-27.6; 4.1; 40.7; -0.3; -4.1; 5.7; 9.2; -42.0; -0.6; 10.6; 6.6; 16.0; 7.1; -5.8; -8.8; 17.0; -5.4; 8.0; 1.6; 6.1; 5.1; -7.7; -10.0; -0.9; -10.4; -3.8; -7.9; 10.4; -6.0; -2.8; -1.4; 5.0; 2.9; 11.1; 0.2; -12.4; 2.2; 1.5; -1.9; 0.9; -25.6; 1.1; -5.9; -4.0; -3.3; -5.7; -11.2; -6.2; 7.7; 0.3; 4.3; -6.7; -9.5; 2.0; -13.9; -6.7 => [22]:<88>
-9.8; 2.2; 8.7; -4.2; -10.5; 19.4; 7.7; -1.3; 0.2; -11.0; 7.5; -14.6; 12.0; -20.8; -13.0; 3.9; 3.6; -8.2; -2.2; 1.2; 7.6; -3.9; -3.1; 1.7; 6.7; 3.4; 11.5; 0.1; -5.1; 6.6; 4.0; 0.2; 21.2; 22.9; -0.3; -7.1; -3.0; 7.5; 13.3; 1.0; -19.2; 0.8; -20.2; -1.8; -9.3; 5.0; 15.5; -28.4; 16.9; 0.1; -0.1; -4.6; -13.0; 6.8; 18.1; 0.0 => [21]:<83>
-45.6; -1.3; 76.0; 7.8; -5.1; 1.0; 13.1; -65.6; 10.5; 32.6; 4.1; 18.8; 12.7; -8.3; 1.8; 33.8; -12.1; 12.2; 2.1; 2.9; -2.5; -8.2; -2.6; -1.2; -8.9; -0.9; -7.2; 27.4; -9.7; 2.0; -5.5; 3.5; 25.6; -0.1; 1.4; -10.2; 0.5; -3.1; -0.3; -0.3; -20.5; 0.9; -4.7; -1.3; 2.2; -11.5; -29.4; -7.5; -5.5; 7.6; 15.1; -8.2; -11.5; -0.2; -19.2; -8.1 => [22]:<88>
2.3; 5.6; 0.0; -6.0; -1.9; 23.8; 6.5; -33.4; -15.6; 0.6; 14.0; 1.6; 7.3; -12.6; -8.4; -0.1; 1.7; 10.6; 0.7; 11.8; 12.3; 7.0; -9.9; 2.4; -15.2; 7.7; -6.8; 5.7; 2.2; 1.4; -0.5; -2.9; 16.5; -20.7; -6.7; -7.8; 1.5; 14.8; 6.5; -0.8; -29.6; -0.4; -9.3; -3.4; -4.5; -0.6; -20.2; 9.8; -25.1; 1.2; 16.0; 2.9; -31.7; 3.6; -3.0; -5.6 => [22]:<100>
-8.3; 12.5; 42.3; -1.4; 0.1; 16.9; 9.2; -42.3; -10.6; 10.6; 15.7; 25.5; 5.1; -4.9; -15.7; 9.4; 1.0; 16.9; -0.8; 12.7; 14.6; 7.2; -16.7; 6.5; -22.8; 6.1; -13.2; 12.0; 5.7; -1.1; -7.3; 0.9; 28.5; 1.8; -2.3; -17.5; 1.9; 0.9; -0.2; -1.0; -29.3; -1.8; 1.5; -10.6; -2.6; -4.4; -41.1; 24.9; -18.8; 4.1; 11.1; -5.6; -25.6; 2.3; -4.2; -14.8 => [22]:<97>
-17.9; 7.0; 3.1; -3.2; -3.5; 10.0; 7.1; -29.3; -12.5; -2.0; 5.0; 11.4; 4.8; 1.1; -6.1; 11.0; -0.5; 7.7; 1.2; 7.8; 2.0; -2.3; -8.2; -4.9; -9.3; -2.0; -9.8; -1.7; 3.0; -8.4; 2.8; 0.6; -8.1; 7.5; -2.0; -10.0; 2.9; 16.7; -9.9; -2.8; -23.8; -2.8; -3.2; -1.3; -0.6; -4.6; -18.8; 4.5; 3.6; 2.3; 0.4; -3.5; -6.7; 1.4; -4.7; -7.5 => [22]:<88>
-9.3; 0.4; -14.9; -3.3; -8.0; 21.4; 5.5; 4.2; 5.2; -3.0; 0.5; -10.4; 16.0; -18.8; -10.3; 3.7; 5.6; -3.2; -2.1; -0.4; -2.1; -5.0; -3.9; 1.0; 5.3; 1.2; 7.0; 0.5; -6.2; 1.6; 5.8; -0.7; 15.6; 16.6; -0.6; -4.3; -5.0; 13.2; 5.4; 0.4; -15.5; -2.8; -12.1; 2.3; -5.4; 2.6; 5.7; -6.0; 17.5; 1.0; -2.7; -6.4; -2.5; 5.1; 18.5; 1.2 => [21]:<83>
-24.6; 3.0; 34.3; -0.1; -4.7; 14.0; 11.1; -55.6; -11.8; 3.8; 7.0; 20.5; 10.4; -8.0; -6.3; 29.9; -3.9; 10.4; 1.0; 16.4; 10.4; -0.2; -11.2; 0.2; -13.1; 0.8; -7.8; 11.8; -1.5; -2.7; -1.0; 0.6; 10.0; 8.1; -5.0; -15.1; 3.5; 16.9; -4.3; 1.2; -29.4; 4.6; -9.7; -3.7; 2.3; -6.8; -32.0; -0.9; -9.3; 3.4; 8.1; -2.5; -21.3; 2.3; -14.0; -11.1 => [22]:<88>
-19.2; 8.1; 61.2; 2.8; -2.4; 15.5; 9.6; -45.3; 6.3; 23.4; 11.9; 24.3; 14.8; -10.3; -13.3; 20.2; -2.2; 11.9; 1.8; 7.7; 6.9; 2.0; -14.2; 5.2; -17.4; 9.6; -6.7; 18.7; -5.4; 4.3; -7.2; 4.5; 44.3; 2.0; 0.9; -13.8; -0.1; -9.5; 6.4; 1.5; -19.2; 1.8; -2.9; -8.5; 1.7; -6.2; -34.6; 9.1; -13.5; 7.1; 12.6; -7.4; -18.5; 1.1; -7.7; -11.0 => [22]:<97>
5.6; 2.9; -11.4; -4.1; -4.2; 25.9; -0.6; 5.7; -6.8; -11.4; 6.1; -2.5; 14.5; -15.3; -10.1; 14.3; 6.6; -3.8; -2.7; 7.3; 5.1; 6.2; -7.5; 3.0; 4.5; 10.5; 10.9; -8.0; 1.1; 3.7; 6.0; 1.3; 27.7; 9.5; -2.7; -7.3; -0.8; 17.2; 5.6; 2.6; -5.3; 1.4; -13.0; -5.1; -5.9; 3.5; -7.6; -5.9; -2.0; 6.8; 2.8; 3.0; -12.6; 3.9; 21.7; -1.1 => [21]:<99>
-7.2; 12.2; 19.5; -13.1; -1.4; 22.7; 5.3; -45.3; -3.1; 11.3; 16.0; 15.5; 12.8; -15.3; -18.6; -4.2; 1.9; 20.3; 5.0; 13.1; 11.6; -3.4; -28.2; 2.3; -28.2; 3.6; -11.6; 13.1; -8.7; -7.5; -4.2; 1.8; 0.0; -9.1; -5.7; -6.2; 5.3; 5.1; 3.7; 0.8; -39.6; 2.5; -13.3; 0.1; -4.1; -7.5; -7.8; 14.8; -6.7; -5.1; 5.9; -0.4; -28.3; 3.8; -22.2; -4.0 => [22]:<100>
-4.0; 9.6; 51.3; -3.5; -4.1; 19.6; 9.4; -46.7; -4.4; 5.2; 12.6; 25.0; 16.1; -14.3; -16.8; 24.6; 0.4; 11.7; 0.0; 17.0; 18.7; 6.7; -22.3; 8.1; -16.4; 5.7; -0.5; 14.5; -3.0; 2.8; -4.8; 1.3; 34.2; 9.9; -1.0; -16.1; -0.7; 1.1; 9.7; 0.3; -22.5; 6.1; -9.1; -8.3; -3.6; -4.3; -30.1; 3.9; -14.3; 6.2; 9.1; -1.4; -31.5; 2.0; -10.4; -9.7 => [22]:<88>
4.8; 1.6; -19.7; -4.9; -7.3; 23.2; 4.2; 11.2; -2.5; -16.8; 2.0; -6.4; 14.9; -15.3; -8.9; 13.2; 3.9; -8.3; -0.3; 5.8; 3.7; 2.1; -7.0; 1.9; 8.9; 7.6; 12.5; -9.6; -3.7; 3.4; 7.4; 0.0; 22.1; 21.1; -3.1; -4.6; -1.9; 8.9; 5.8; 0.6; -5.6; 1.7; -17.0; -0.7; -3.9; 5.1; 3.0; -20.3; 9.7; 4.8; -3.7; -1.0; -4.4; 5.5; 19.4; -0.8 => [21]:<96>
-1.5; 4.4; -38.7; -10.6; -7.8; 22.4; 0.9; 21.9; -5.7; -20.7; 11.1; -19.3; 8.9; -7.4; -13.4; -11.3; 4.4; -9.4; -0.9; 8.5; -3.5; -4.0; -3.7; -6.7; 10.4; 10.1; 6.0; -21.8; -3.2; -1.5; 7.2; -0.4; 1.8; 10.3; -1.3; 1.0; 2.3; 3.2; 1.7; 1.8; -14.0; -2.5; -20.5; -0.6; -0.1; 4.2; 24.6; -31.8; 17.2; -0.1; -5.0; 0.7; 0.4; 5.5; 20.1; 3.3 => [21]:<96>
25.9; 7.9; -21.5; -9.1; -1.1; 24.0; -1.8; 12.9; -0.3; -11.5; 7.6; 1.0; 10.3; -9.6; -14.8; -10.0; 5.5; -1.2; 1.1; 6.9; 7.8; 8.7; -17.3; -0.1; -6.0; 10.2; 5.4; -7.5; -0.9; 1.5; 1.6; -2.6; 17.8; 5.8; -2.0; -0.9; -1.8; -8.7; 7.3; 0.8; -3.5; -0.6; -9.9; -3.3; -2.4; 4.6; 0.8; -4.9; 1.3; -1.7; -2.9; 2.4; -11.3; 3.1; 6.0; -1.9 => [21]:<99>
